Here is a tiny trained network, its code and every weight. The questions are about switching its units off for an input and a target symbol, where a switched-off unit gives its printed mean instead of its output.

import numpy as np


def w(rows, s, z=0):
    codes = np.array(rows[::2]) - 128.0
    scale = np.full(codes.shape[1], s)
    scale[-1] = z or s
    return codes * scale


def norm(h):
    return h / np.sqrt((h * h).mean(-1, keepdims=True) + 1e-5)


def f(y):
    return np.maximum(y, 0)


def softmax(a):
    e = np.exp(a - a.max(-1, keepdims=True))
    return e / e.sum(-1, keepdims=True)


def log_softmax(a):
    a = a - a.max(-1, keepdims=True)
    return a - np.log(np.exp(a).sum(-1, keepdims=True))


def net(x, mask):
    ids = ['ΛΠαβγζμτ'.index(c) for c in x.split()]
    T = len(ids)
    res = E[ids] + P[:T]
    r = norm(res)
    for j in range(3):
        rows = slice(3 * j, 3 * j + 3)
        q, k, v = (r @ M[0][rows].T for M in (Q, K, V))
        z = softmax(np.where(np.tri(T) > 0, q @ k.T / 3**0.5, -1e9)) @ v
        o = O[0][rows]
        res = res + np.where(mask[j], z, o[:, -1]) @ o[:, :-1]
    y = f(norm(res) @ A[0][:, :-1].T + A[0][:, -1])
    res = res + np.where(mask[3:11], y, B[0][:, -1]) @ B[0][:, :-1]
    return log_softmax(norm(res)[-1] @ U[:, :-1].T + U[:, -1])


Q, K, V, O, A, B = {}, {}, {}, {}, {}, {}
E = w([
[25,168,87,101,114,169],'Λ',
[70,191,113,146,122,148],'Π',
[112,254,106,149,146,165],'α',
[182,66,88,186,171,237],'β',
[64,237,60,204,112,129],'γ',
[206,171,119,96,92,114],'ζ',
[133,166,149,78,112,251],'μ',
[133,123,25,96,159,114],'τ',
],0.0083)
P = w([
[109,152,230,82,153,3],'0',
[96,198,124,73,87,88],'1',
[117,184,109,87,89,109],'2',
[140,178,89,103,90,141],'3',
[163,149,79,120,83,155],'4',
[182,140,62,132,78,173],'5',
[190,120,30,146,60,199],'6',
],0.0058)
Q[0] = w([
[131,129,105,95,131,210],'h1',
[152,210,135,66,55,153],'h1',
[107,52,214,135,217,138],'h1',
[159,141,5,121,122,194],'h2',
[121,141,117,142,105,137],'h2',
[98,107,202,153,167,85],'h2',
[126,35,214,104,171,89],'h3',
[170,147,92,117,55,193],'h3',
[86,176,103,195,127,196],'h3',
],0.013)
K[0] = w([
[148,130,111,234,112,107],'h1',
[156,51,43,165,179,144],'h1',
[79,237,170,81,83,1],'h1',
[166,117,211,187,206,128],'h2',
[134,77,148,145,114,112],'h2',
[135,125,31,66,95,125],'h2',
[54,233,139,100,151,24],'h3',
[149,82,79,164,139,211],'h3',
[238,104,73,162,87,81],'h3',
],0.0098)
V[0] = w([
[124,175,236,92,50,181],'h1',
[122,71,237,157,113,210],'h1',
[145,101,109,96,233,63],'h1',
[223,179,83,173,79,66],'h2',
[254,129,128,84,148,122],'h2',
[181,142,47,157,130,224],'h2',
[165,102,115,31,197,159],'h3',
[209,103,160,15,122,98],'h3',
[153,81,80,106,107,55],'h3',
],0.0091)
O[0] = w([
[168,190,175,153,37,182,123],'h1',
[155,220,187,131,135,196,17],'h1',
[10,77,88,87,159,130,88],'h1',
[86,125,117,172,78,84,154],'h2',
[126,201,97,180,112,140,167],'h2',
[162,149,76,84,65,132,2],'h2',
[163,120,92,65,139,139,194],'h3',
[165,92,168,34,107,127,165],'h3',
[138,77,172,113,165,69,94],'h3',
],0.012,0.0066)
A[0] = w([
[123,174,248,162,41,131,1],'n1',
[162,105,207,139,83,2,26],'n2',
[132,169,185,122,153,12,50],'n3',
[90,98,183,121,143,21,239],'n4',
[143,173,91,203,155,122,150],'n5',
[126,129,189,205,85,76,15],'n6',
[180,87,190,71,172,73,12],'n7',
[135,235,113,136,139,159,15],'n8',
],0.0088,0.0028)
B[0] = w([
[203,1,172,29,82,181,202],'n1',
[197,251,77,195,151,9,200],'n2',
[193,119,47,75,117,24,168],'n3',
[186,209,60,80,86,167,254],'n4',
[60,74,144,135,102,106,231],'n5',
[136,126,151,155,247,138,180],'n6',
[148,208,80,136,86,38,175],'n7',
[147,5,138,131,110,117,222],'n8',
],0.0087,0.006)
U = w([
[90,226,130,29,186,198,174],'Λ',
[144,127,204,158,237,149,152],'Π',
[79,17,186,186,90,142,64],'α',
[188,132,99,158,191,195,3],'β',
[58,217,136,240,129,114,219],'γ',
[216,226,69,132,85,74,104],'ζ',
[215,139,171,105,11,212,88],'μ',
[111,20,39,67,123,96,74],'τ',
],0.011,0.0039)

Each question gives the input, a string of symbols that net reads in full, and the target symbol t.
The units are the heads (3 rows each of Q, K, V and O) and the neurons (one row each of A and B). Each row of codes is followed by its name. A weight is (code - 128) times the scale printed after its matrix; where a second scale follows, it is the last column's (O, A, B and U).
mask holds one flag per unit, heads first, then neurons. A switched-off unit (its flag False) gives its mean, the last column of its rows in O or B, instead of its output. The means were averaged over made-up inputs and are rounded, as every weight is.
A unit's drop is (log p(t) with every unit on - log p(t) with that unit switched off) / (log p(t) with every unit on - log p(t) with every unit switched off).
The circuit of an input: a set's keep is (log p(t) with only the set's units on - log p(t) with every unit switched off) / (log p(t) with every unit on - log p(t) with every unit switched off). Starting from all 11 units, units are removed one at a time, each time the one whose removal leaves the highest keep (on an exact tie, the one counted first), for as long as the keep stays at least 0.8.
units of the circuit, in order: the units of the circuit, biggest drop first
unit that matters most: the unit with the biggest drop
k most important neurons: the k neurons with the biggest drops, biggest first
drop of u: that unit's drop, to one decimal
input ζ μ τ ζ β μ, target γ: unit that matters most => h3
input β β γ, target γ: 4 most important neurons => (n1, n4, n5, n3)
input Π Λ Π, target Π: units of the circuit, in order => (h2, n6, h1)
input μ ζ ζ ζ β ζ, target β: units of the circuit, in order => (h1, h3, n4, n2)
input Π β γ γ γ α τ, target Π: units of the circuit, in order => (h2, h1)
input γ τ α β ζ α, target τ: 2 most important neurons => (n8, n5)
input Λ ζ Λ α γ Λ, target γ: 2 most important neurons => (n1, n8)
input Λ α ζ Π Λ, target ζ: 2 most important neurons => (n7, n2)
input Λ α β ζ ζ Π ζ, target μ: units of the circuit, in order => (n2, h1)
input α β ζ β β ζ, target α: 2 most important neurons => (n8, n4)
input α β ζ γ γ, target α: 2 most important neurons => (n8, n5)
input μ α β Π, target β: 2 most important neurons => (n8, n1)
input Λ ζ Λ β α, target μ: 2 most important neurons => (n2, n8)
input α α Π, target α: unit that matters most => h3
input α ζ Λ α Λ Λ, target α: drop of n4 => 0.1
input ζ α β ζ, target γ: drop of h2 => 0.6
input γ Λ ζ μ ζ ζ, target μ: drop of n1 => 0.3
